[128 = 0]

[152 142 118  80 101 231 146 148  67 104 129 135 134 162 155 141  93 127
 173 103 138  87 150 156  89 131  73  98 149 104 126 114 150 178  75 109
 175 142 130  98 179 147 130  86] => Q Bap
[ 70  77 128 118 126 252 165 176  12 127 128 104  94 129 131  68 150 197
 102 111 193  96 106  94 100 133 171 113 148 134  31 158 127  99 159 107
  84 159  52 105 112 154 143 121] => M dide
[ 66  97 133 136 123 221 149 223  44 129 109 123  94 167 152  98 149 156
 106 112 158 105 125 113  86 121 122 109 169 120  88 147 124 129 129 112
 138 117  97 105 119 132 137 137] => M dide
[125 123 117  83 119 199 137 148  55 110 124 122 134 159 131 137 122 136
 172 157 144  92 151 133 103 126  98  82 143  99 143 148 139 158  86 116
 163 164 126 112 166 145 121  85] => Q duda
[120 103 156 103 101 162 147 141  95 121  95 122 127 143 129 139 127 137
 157 104 127  94 144 141 107 139 107  93 112 106 118 117 127 149 127 110
 152 145 111 114 164 121 122 135] => M pumer
[157 100 126  94 108 244 141 162  36 113 121 123 136 152 168 114 133 122
 138  89 170 116 139 140  78 154 119 117 149 111 105 117 114 141  96 103
 163 132 115 109 156 148 133 138] => M pumer
[100 131 107 112 115 205 111 141  73 107 116 121 122 134 132 144 112 108
 183 147 127  98 148 142  93 143 117  87 141  95 122 163 158 154 117 118
 151 155 125 100 161 160 139  64] => Q duda
[155 150 101  86 114 154 134 130 101 109 122 120 125 169 137 145 103 100
 151 137 123  82 156 151 102 132 112 109 139 117 138 142 122 149  85 114
 144 135 154 114 155 136 140  75] => Q Bap
[169 134 159  93 119 179 134 136  66 107  94 113 136 159 176 131 123 104
 131  99 138 114 148 147  99 135 108 102 120 125 133 113 124 133  76 104
 157 116 132  97 139 134 178 139] => M pumer
[105 130 121 109 107 196 139 187  73 129 111 121 123 155 152 139 162 120
 176 139 131  84 135 142  99 139 114  88 139 111 116 146 117 159 107 120
 160 141 126 102 162 144 145  84] => Q duda
[123  97 142 117 111 252 168 159  11 110  95 113 134 152 114 112 153 138
 137 102 193  93 148 148  88 154 121  95 137  98  85 135 114 145 105  99
 191 140  92 100 160 144 135 142] => M pumer
[124 121 176 133 129 165 145 121  87 108  71 137 145 126 146 144 144 108
 124 118 127 115 140 157 104 118 135 113 100  98 109 100 122 151 108 121
 120 115 103 132 140 117 134 152] => M dide
[131  82 124  94 120 252 161 177   4 123 116 111  99 150 165  95 135 187
 131  85 180  85 136 124  94 148 104 105 129 100  83 150 111 152 111 107
 148 157  85 105 159 150 131 121] => M pumer
[109 132 111 105 116 199 129 143  67 118 126 135 131 162 133 141 115 133
 171 137 125  95 133 172  92 109 117 118 150 114 130 124 136 154  78 122
 147 143 130  76 154 145 150  56] => Q Nada
[137 169 106  94 113 174 131 144  87 131 130 116 137 146 127 136 116 124
 179 148 133  98 124 147  92 133  96  98 147 118 149 132 118 169  96 125
 156 156 136 116 155 136 117  96] => Q Nada
[165 118 172  90 121 219 137 148  61 118  78 129 125 150 179 125 124  87
 121  83 159 108 150 155  87 146 126 106 104  83 122 102 102 129  69  98
 147 134 140 122 160 154 109 110] => M let
[138 121 164 105 118 180 147 148  72  89  84 135 136 153 182 147 118 104
 125  83 135 103 146 147  90 117 117 119  89  79 101 105 113 149  95  80
 146 110  89 135 159 132 128 130] => M dide
[163 139 188  90 137 112 146 127  81  93  77 141 144 148 190 143 111  87
 114  86 149 138 158 168  89 126  91  92  95  91 151 111 129 166  82 114
 160 154 138 147 150 125 113 139] => M pumer
[111 135 169 135 133 126 134 150 126 130 111 122 123 124 129 143 137 127
 118 128 147 127 130  96 132 109 140 111 103 123 164 125 123 148 100 150
 133 156 105 126 106 116 119 160] => M dide
[ 76 120 108  99 115 235 150 169  33 118 131 121 121 150 137 116 120 133
 155 154 151  74 147 142  86 152 112  98 160 107 100 153 116 133 113 120
 164 159 110  79 155 153 143  86] => Q duda
[ 85 167 108 126 133  95 133 133 159 144 124 120 131 118 105 143 141 117
 141 175 119 126 146 146 122 127 136 138 116 149 164 129 125 162 169 148
 131 157 106 121 107 131 131 124] => Q duda
[144 113 166  76 117 163 141 137  61  95  75 124 144 155 181 135 126 112
 119  84 157 112 156 152  91 105 123  92 108  91 127 107 116 151  78 102
 143 133 111 124 172 137 129 132] => M dide
[ 80 114  83 114 111 248 142 157  62 130 154 119 118 145 110  79 121 168
 159 133 142  95 143 130  91 178 109 103 169 123  95 160 115 149 121 113
 151 145  98  85 160 161 145  57] => Q Nada
[155 111 163 102 107 218 134 172  44  96 132 145 145 171 199 132 123 113
 136  60 161 103 154 141 100 152 101 119 124  84 109 101 123 157  70 100
 156 129 109 123 188 151 122 130] => M pumer

[140 114 132 127 131 132 129 136 136 134 135 138 127 126 164 128 109 137
 112 102 124 139 125 121 125 135 132 121 138 126 130 118 119 135 112 146
 119 121 141 123 125 127 125 136] => [69] K
[121 137 116 139 120 131 112 128 126 140 128 129 104 103 103 120 129 129
 134 146 132 128 142 108 113 126 124 118  99 122 103 121 121 145 135 125
 105 120 136 141 133 116 154 128] => [64] G
[128 104 139 120 125 164 127 127 136 117 158 128 140 136 154 127 110 127
 114 115 144 144 103 122 132 141 130 115 139 119 145 113 119 146  98 147
 113 115 149 123  99  86 141 161] => [69] R
[129 136 104 114 124  97 129 148 112 122 144 143 122  90 159 116 118 130
 125 104 111 134 173 116 113 115 132 117 106 123  90 142 110 144 164 170
 114 119 138 132 153 118 131 109] => [69] R
[106 110 166 168 124 129 110 167 173 196  46 152  68 149  95 149  76 145
  92 174 132 146 130 135 142 148 148 134 139 134 149 150 156 121  90  76
 121 126 127 132 162 107 110 135] => [64] E
[113 115 130 140 136 133 122 124 146 166 106 120 116 150  74 125 137 137
 130 163 132 132 108 127 137 127 137 133 135 137 164 124 147 119  95  85
 134 133 125 137 117 138 122 128] => [61] F
[127 107 128 133 128 137 124 149 109 116 155 129 128 120 154 122 102 124
 108 103 126 140 137 127 124 131 137 114 133 128 112 135 138 149 169 147
 118 118 142 129 107 134 125 156] => [69] R
[133 137 123 129 124 167 129  93 123 112 125 112 124 140 108 125 146 130
 157 142 162  93  98 124 122 131 110 136 118 130 143  88 126 130 133 124
 131 152 140 131 111 129 145 129] => [61] Y
[127 114 126 125 129 140 123 127 131 132 152 136 141 132 161 125 128 134
 118  99 139 139 115 120 129 136 132 117 140 119 128 113 130 139 106 144
 126 111 140 130 111 136 131 152] => [69] K
[137 119 124 122 128 139 125 139 125 106 155 129 137 122 151 125 124 116
 109 115 128 143 137 119 123 127 132 114 124 120 119 128 111 157 136 158
 120 120 133 122 114 116 147 143] => [69] R
[110 109 141 154 100 145 120 130 144 148  97 113  87 152  72 133  95 129
 125 165 148 128 116 128 132 130 129 134 123 128 168 126 149 134 120  94
 111 141 129 137 123 121 143 153] => [64] P
[145 138 125 137 128 132 130 131 127 108 148 114 127 134  88 123 128 115
 128 171 132 139 131 128 119 124 120 120 102 122 126 139 108 137 146 115
 104 139 118 113 128 125 152 109] => [64] E
[118 127 123 141 121 121 126 148 127 148 110 144  98 116  97 133 108 128
 117 143 129 126 154 124 128 122 118 128 103 120 111 139 131 140 143 115
 114 128 125 107 152 111 135 123] => [64] G
[118 132 132 127 126 121 127 114 146 150 102 133 115 132 118 133 130 142
 128 150 126 118 123 123 129 129 124 141 135 131 140 121 127 104 114 106
 139 132 128 129 148 120 121 118] => [61] F
[126 111 132 120 121 145 127 131 134 127 149 135 136 127 167 131 107 130
 112 114 126 142 128 121 128 136 131 118 130 126 127 119 114 148 116 153
 113 116 145 122 112 130 137 138] => [69] K
[127 130 138 151 118 119 123 133 128 128 100 125  96 138  83 133 111 124
 131 161 142 117 127 122 127 131 121 134 114 117 135 128 133 134 126 115
 113 130 122 127 140 112 145 133] => [64] P
[116 137 122 140 124 135 132 116 128 146 104 130 100 128  81 126 127 130
 133 158 134 123 128 108 125 123 118 130 107 128 128 123 131 134 129 125
 125 133 119 136 136 111 139 124] => [64] G
[126 130 127 131 134 146 126 112 131 131 110 118 127 141  99 131 146 132
 155 142 141 105 101 129 127 129 111 133 122 128 143  98 126 120 110 117
 136 132 128 127 121 122 141 121] => [61] U
[129 142 127 134 128 137 127 108 125 133 119 117 118 144  98 129 155 116
 143 137 143 112 106 141 130 127 117 134 128 131 137 106 155 122 109  97
 132 136 120 136 109 133 138 135] => [61] U
[140 148  95  99 116 142 127 115 102  97 187 131 136  97 161 105 126 126
 146  89 122 119 152 101 107 118 112 116  99 127  72  97 105 168 166 194
 105 125 161 131 109 129 159 126] => [69] K
[134 121 136 124 120 150 129 143 122 105 174 131 144 135 151 121 101 121
 105 110 127 146 128 118 122 127 140 117 135 113 127 134 121 158 123 160
 107 109 152 124 102 128 138 154] => [69] N
[143 108 125 106 125 160 138 140 107  53 190 119 174 128 195 124 116 113
 117  65 135 131 120 129 124 147 124 109 135 125 109 131 116 146 149 178
 123 118 134 113 101 136 131 158] => [69] N
[131 111 127 116 130 156 132 121 132 120 167 128 150 131 155 122 131 128
 116 111 132 135 115 122 123 136 131 116 135 126 128 110 113 144 107 146
 119 117 144 126 105 138 146 141] => [69] K
[124 131 126 133 125 144 123  95 137 142 111 118 114 142  98 125 124 129
 146 135 145 105 106 131 126 127 125 140 135 134 154 100 149 122 101 108
 134 138 143 137 112 135 129 123] => [61] Y
[116  97 147 137 139 119 124 163 147 156 126 152 122 126 165 133  83 132
  87 116 112 159 136 121 140 130 150 107 152 123 139 147 133 143 103 131
 118 111 143 124 135 129 119 155] => [69] R

[129 122 159 178 135 100 145 138 136 134 104 134  88  81 139 114 107 126
 116 133 130 126  98 174 127 129 137 113 127 126 116 110 155  52 199 137
 143  99 131 125 144 141 166 110] => L H
[118 150 125 130 131 128 121 116 128 147 129 139 164 163 131 131 126 133
 134 122 177 106 180 123 153 149 101 128 129 143 119 138 127  87 156 149
 118 131 125 132 126 154 140 119] => X B
[118 126 130  80 150 155 156 138 119 166 126 120 114 147 114 121 137 108
 129 150 110 129  66 144 112 143 114 129 118 130  69 104 123 125  95 140
 105 105 107 116 138 144 154 120] => J V
[118 146 142 145 128 125 129 128 127 151 134 135 123 136 132 138 111 121
 131 132 161 112 146 140 134 143 116 126 135 137 103 126 141  86 220 123
 114 149 123 126 104 156  87 120] => X D
[122 148 151 151 107 120 131 127 112 147 144 140 165 140 138 145 143 117
 107 142 155 121 130 114 164 152 107 134 138 135  91 127 126 101 201 137
 111 148 131 126 131 159 141 108] => X D
[102 133 131 112 161 124 150 132 134 120 107 119 139  80 141 124 115 118
 127 117 128 131 160 171 122 122 142 101 130 126  86 122 126 147 159 167
 121 145 128 129 126 146 128 143] => L H
[103 132 152 135 126 120 137  89 126 132 132 133 124 121 127 141 145 120
 118 149 138 112 136 139 133 140  71 118 142 157  70 138 118 102 215 151
 112 162 127 122 108 152 144 135] => X D
[124 158 121 122 118 123 136 124 110 134 131 151 156 171 143 130 145 117
 124 118 154 127 124 132 163 141  96 114 112 118 130 116 129  66 219 122
 133 107 117 140 139 138 128 160] => J A
[124 144 129 135 122 136 175 129 129 141 144 112 116 149 116 129 159 114
 131 125 107 126  90 113 118 128 127 137 126 130  65 109 125 114 199 146
 103  97 116 120 125 159 140 132] => J C
[127 114 145 133 160 118 132 126 116 118 104 142 159  94 148 123  88 136
 149 129 139 129 204 177 127 114 119 128 126 138  98 118 117  88  97 138
 131 152 129 136 121 137 129 122] => L H
[132 137 128 148 104 134 117 119 118 135 133 122 162 168 125 140 108 136
 115 126 112 116 113 101 117 132 145 133 126 119 128 103 137  91 197 126
 131  88 136 132 136 145 130 119] => J A
[124 142 156 138 114 118 144 112 132 149 142 137 111 107 130 118 159 113
 132 140 134 127  56 141 123 130 110 120 120 137 110 113 133  73 199  96
 105 119 121 118 135 128 143 118] => J V
[125 128 140 147 113 137  99 120 115 148 125 141 177 148 125 148 128 131
 123 142 149 126 146 121 153 141 105 115 123 124 110 146 133  66 157 135
 137 136 132 137 125 151 146 118] => X B
[124 164 149 112 130 122 123 120 128 140 131  80 128 138 127 139 149 116
 118 125 139 126  85 140 133 137  88 108 141 138 100 116 118  94 175 131
 136 130 115 136 142 125 142 124] => J V
[121 116 143 171 114  47  83 120 124 148 127 147 153 145 125 130 127 130
 134 156 162 117 144 135 157 138 119 132 131 154  98 136 125  51 161 116
 118 160 125 142 122 167 127 129] => X D
[135 139 153 157 105 123 119 115 128 150 164 136 161 148 127 146 144 136
 150 124 141 121 150 111 134 150 133 148 131 150  84 149 127 118 219 128
  99 167 120 130 121 171 145 106] => X D
[130 124 147 147 128 107 135 122 134 126 117 132 159 127 160 122 109 114
 147 122 153 133 134 164 138 118 144 111 151 133  92 114 127  23 201 128
 138 114 145 127 135 147 132 119] => L H
[120 115 131 152 129 123 104 132 128 124 121 131 154 143 124 120 115 124
 129 143 109 122 113 154 140 130 134 111 115 133 131 122 147  43 130 123
 113 115 130 132 152 157 127 146] => L S
[129 131 144 161 135 129 176 126 128 149 115 131 159 122 149  97  91  89
 174 129 147 126 122 153 119 121 139 114 139 126  91 123 125  29 214 132
 137 131 142 123 123 165 114 130] => L S

[145 110 139 156 128 123 129 123 113 138 131 138 117 196  77 112 144 139
 127 116  99 132 124 120 124 141 130 148 124 127 105 169 141 140 147 121
 131 131 116 169 108 123 114 163] => vog mubir
[145 100 136 161 127 110  94 110 130 135 132 143 113 186  66 108 128 132
 134 121 116 131 110 139 126 146 122 151 125 117 111 187 158 145 144 115
 130 135 124 154 104 117 105 128] => vog mubir
[145 114 127 116 136 121 117 127 135 130 141 128 121  53 137 119 106 129
 134 125 131 125 122 164 118 127 113 112  92 151 130 117 123 122 120 130
 123 131 120 108 108 124 135 107] => Depu ziru
[142 161 137 127 135 129 131 118 122 130 137 142 114  96  91 118 115 141
 128 120 107 131 122 132 119 135 102 116 134 120 104 126 147 107 122 127
 146 156 134 129 105 149 127 106] => Depu ziru
[107 150 125 150 132 118 163 129 137 140 137 137 147 183 106 125 137 133
 120 123  95 132 130  92 128 142 129 134 118 130 103 126 134 143 140 124
 125 124 109 128 129 139 119 121] => Sazet Dirar
[ 90 169 133 138 122 108 149 127 120 149 128 143 126 176  82 133 129 145
 130 129 108 133 137  65 128 138 127 132 117 123 109 115 158 137 137 119
 125 138 121 129 149 151 130  99] => Sazet Dirar
[149 114 124 162 131 119 128 125 109 115 138 133 125 153  90 118 150 141
 131 139 103 135 120 141 133 122 124 133 128 128 117 124 122 126 148 133
 134 123 108 154 100 120 132 149] => vog mubir
[132 152 135 161 130 138 147 119  88 136 126 132 114 197  55 108 168 148
 124 122  72 118 122  47 137 153 118 139 127 127  94 148 160 140 160 160
 125 161 120 191 123 153 125 160] => vog mubir
[ 98 141 123 147 125 103 169 139 138 130 131 145 139 188 108 134 145 117
 123 135  99 134 127 106 133 127 136 135 129 132 105 119 143 145 149 122
 161 106  91 120 157 124 126 140] => Sazet Kat
[104 160 123 159 131  95 164 124 138 140 127 144 128 190  91 138 134 128
 131 116  72 137 126 103 128 136 133 129 115 129 105 135 149 146 144 118
 138 126 136 132 144 143 114 129] => Sazet Dirar
[133 139 137 114 139 130 147 118 144 117 136 127 119  52 122 114 102 147
 129 131 110 123 124 156 124 132 102 113 130 121 114 129 137 127 132 120
 114 144 130 118 104 141 126 125] => Depu Zamik
[153 129 126 150 127 141 143 133  96 125 143 135 124 124 115  99 164 131
 131 134 111 128 123 119 132 135 113 133 126 129 110 139 133 132 143 141
 116 142 112 162 111 122 142 150] => vog mubir
[144 128 141 132 125 126 105 119  87 139 123 147 114 167  72 125 146 144
 136 108 126 126 143  88 120 146 104 153 118 126 132 145 153 138 139 132
 130 151 131 162 106 141 123 116] => vog lofu
[140 169 115 135 141 142 160 112 103 126 144 147 111  86  99 132 123 132
 130 127 112 133 132 128 128 126  96 104 131 120 105 115 137 110 125 133
 128 153 132 135  95 136 138 103] => Depu ziru
[ 92 163 118 163 133 110 172 124 141 146 137 147 110 218 102 132 136 122
 121 121 102 137 134  88 129 146 129 129 107 129 103 146 151 144 144 124
 137 125 105 140 156 156 108 125] => Sazet Dirar
[ 90 158 130 160 125  83 168 139 151 140 129 148 135 216 103 142 139 122
 127 120  92 138 130  83 129 133 145 142 114 131 105 142 149 142 148 119
 130 113 113 127 161 138 109 131] => Sazet Kat
[119 172 120 145 144 148 195 120 118 124 147 122 127 104 115 121 126 142
 125 126  85 132 131 102 132 137  93 103 121 141  86 107 132 116 142 141
 125 140 107 144 120 144 116 127] => Depu Zamik

[146 143 159 111 122 131 125 122 132 129 114 109 154 136 147 129 119 126
 124 107 123 141 126 119 167 106 123 115 104 144 112 124 135 137 155 134
 128 128 134 116 143 131 115 133] => <5> [269]
[137 137 133 118 145 152 111 115 113 135 125 108 152 113 139 144 126 135
 126 125 136 133 122 129 129 103 121 118 106 146 127 136 144 131 124 124
 134 130 132 127 141 137 106 134] => <5> [266]
[180 105 115 117 124 149 124 113 155 125 132 112 115 131 127 129 119 126
 109 126 142 116 110 118 127 154 154 152 137 142 144 103 132 118 153 134
 123 117 132 113 151 122 137 144] => <6> [259]
[166 114 131 131 128 150 121 128 144 142 125 138 110 125 121 136 109 139
 125 137 134 117  89 131 132 136 160 145 140 143 145 114 126 127 143 133
 130 116 136 137 158 127 101 136] => <6> [259]
[125 125 146 118 120 135 111 124 130 139 124 122 123 141 144 141 140 128
 107 122 118 145 130 130 143 121 131 135 119 129 111 125 137 129 140 131
 117 120 133 145 150 138 129 141] => <5> [269]
[118 117 125 137 135 120 109 139 132 151 126 133 105 122 125 143 135 144
 126 144 122 122 134 136 112 121 145 138 140 143 128 140 123 124 114 128
 135 127 128 154 167 127 120 133] => <14> [270]
[138 144 112 120 139 130 115 122 127 127 132 141 138 116 105 130 113 127
 133 140 137 118 124 129 128 153 140 148 121 132 141 127 118 122 125 141
 123 143 135 123 130 138 133 141] => <6> [261]
[125 136 121 124 136 128 139 137 129 138 124 134 132 117 128 126 116 135
 144 137 145 128 113 122 142 111 136 109 115 142 115 139 113 129 116 129
 134 142 129 117 126 133 114 117] => <5> [266]
[139 147 141 122 140 145 126 133 117 146 127 124 135 110 124 141 114 130
 135 125 130 136 121 129 140 115 140 126 119 128 123 134 140 133 130 149
 132 125 131 143 150 135 105 122] => <5> [266]
[116 142 154 129 130 149 101 132 107 145 126 116 136 106 142 150 139 120
 120 126 126 138 138 137 119 102 120 135 112 137 125 123 161 132 129 126
 136 102 131 157 142 127 117 114] => <5> [266]
